Here is a tiny trained network, its code and every weight. The questions are about switching its units off for an input and a class, where a switched-off unit gives its printed mean instead of its output.

import numpy as np


def w(rows, s, z=0):
    codes = np.array(rows[::2]) - 128.0
    scale = np.full(codes.shape[1], s)
    scale[-1] = z or s
    return codes * scale


def f(y):
    return np.maximum(y, 0)


def log_softmax(a):
    a = a - a.max(-1, keepdims=True)
    return a - np.log(np.exp(a).sum(-1, keepdims=True))


def net(x, mask):
    res = np.array(x, float).reshape(1, 6) / 4 @ E
    y = f(res @ A[0][:, :-1].T + A[0][:, -1])
    res = res + np.where(mask, y, B[0][:, -1]) @ B[0][:, :-1]
    return log_softmax(res[-1] @ U[:, :-1].T + U[:, -1])


A, B = {}, {}
E = w([
[129,128,127],'x0',
[128,127,128],'x1',
[128,128,128],'x2',
[234,89,181],'x3',
[75,184,239],'x4',
[52,1,164],'x5',
],0.013)
A[0] = w([
[105,104,6,208],'N1',
[128,120,52,119],'N2',
[164,118,185,23],'N3',
[74,166,153,86],'N4',
[170,176,112,233],'N5',
[96,204,126,163],'N6',
[181,124,221,2],'N7',
[49,55,159,70],'N8',
[238,105,90,132],'N9',
[127,51,129,96],'N10',
[220,59,105,72],'N11',
],0.025,0.0063)
B[0] = w([
[252,94,126,252],'N1',
[160,152,95,200],'N2',
[200,121,124,174],'N3',
[44,136,123,178],'N4',
[133,166,48,214],'N5',
[112,230,192,201],'N6',
[248,107,101,202],'N7',
[72,12,66,219],'N8',
[38,157,41,244],'N9',
[135,99,200,189],'N10',
[42,128,232,226],'N11',
],0.042,0.025)
U = w([
[214,183,77,111],'0',
[50,113,75,253],'1',
[202,41,155,119],'2',
[76,83,255,18],'3',
[91,213,190,98],'4',
],0.0091,0.0056)

Each question gives the input, the list of numbers given to net, and the class t.
The units are the neurons (one row each of A and B). Each row of codes is followed by its name. A weight is (code - 128) times the scale printed after its matrix; where a second scale follows, it is the last column's (A, B and U).
mask holds one flag per neuron, in row order. A switched-off neuron (its flag False) gives its mean, the last column of its row in B, instead of its output. The means were averaged over made-up inputs and are rounded, as every weight is.
A unit's drop is (log p(t) with every unit on - log p(t) with that unit switched off) / (log p(t) with every unit on - log p(t) with every unit switched off).
The circuit of an input: a set's keep is (log p(t) with only the set's units on - log p(t) with every unit switched off) / (log p(t) with every unit on - log p(t) with every unit switched off). Starting from all 11 units, units are removed one at a time, each time the one whose removal leaves the highest keep (on an exact tie, the one counted first), for as long as the keep stays at least 0.8.
circuit, biggest first: the units of the circuit, biggest drop first
top k neurons: the k neurons with the biggest drops, biggest first
drop when u is switched off: that unit's drop, to one decimal
input [7,1,-7,0,5,-3], class 4: top 2 neurons : N1, N6
input [2,-7,7,0,-8,2], class 2: circuit, biggest first : N1
input [0,7,7,-5,0,2], class 2: top 2 neurons : N9, N11
input [-3,4,4,-3,1,-5], class 4: top 2 neurons : N6, N7
input [-7,-7,2,7,-7,0], class 1: top 2 neurons : N9, N6
input [-7,-8,8,8,7,1], class 2: top 4 neurons : N9, N5, N6, N2
input [5,-2,-7,1,-3,-8], class 1: top 2 neurons : N9, N7
input [-3,7,8,-3,-4,0], class 0: top 2 neurons : N8, N11
input [8,-3,-3,-7,-1,4], class 2: top 2 neurons : N1, N9
input [-7,-5,5,5,0,7], class 3: top 4 neurons : N1, N11, N10, N5
input [-4,4,0,1,-8,-8], class 1: top 3 neurons : N9, N11, N7
input [7,-2,0,-8,0,-1], class 0: top 2 neurons : N11, N1
input [-5,2,-6,-2,-4,0], class 0: top 2 neurons : N8, N2
input [-6,-4,-7,6,-6,1], class 3: top 2 neurons : N11, N10
input [1,-2,-5,-1,2,-4], class 4: top neuron : N1
input [-5,-5,4,5,0,8], class 3: top 3 neurons : N1, N11, N10
input [-8,1,2,8,-5,1], class 3: drop when N10 is switched off : 0.4
input [6,-3,0,4,0,5], class 3: drop when N1 is switched off : 1.1
input [-2,-8,-3,-5,2,-2], class 4: drop when N10 is switched off : 0.0
input [0,-1,4,0,0,4], class 2: drop when N4 is switched off : 0.5
input [-2,2,-2,2,-8,8], class 3: circuit, biggest first : N11
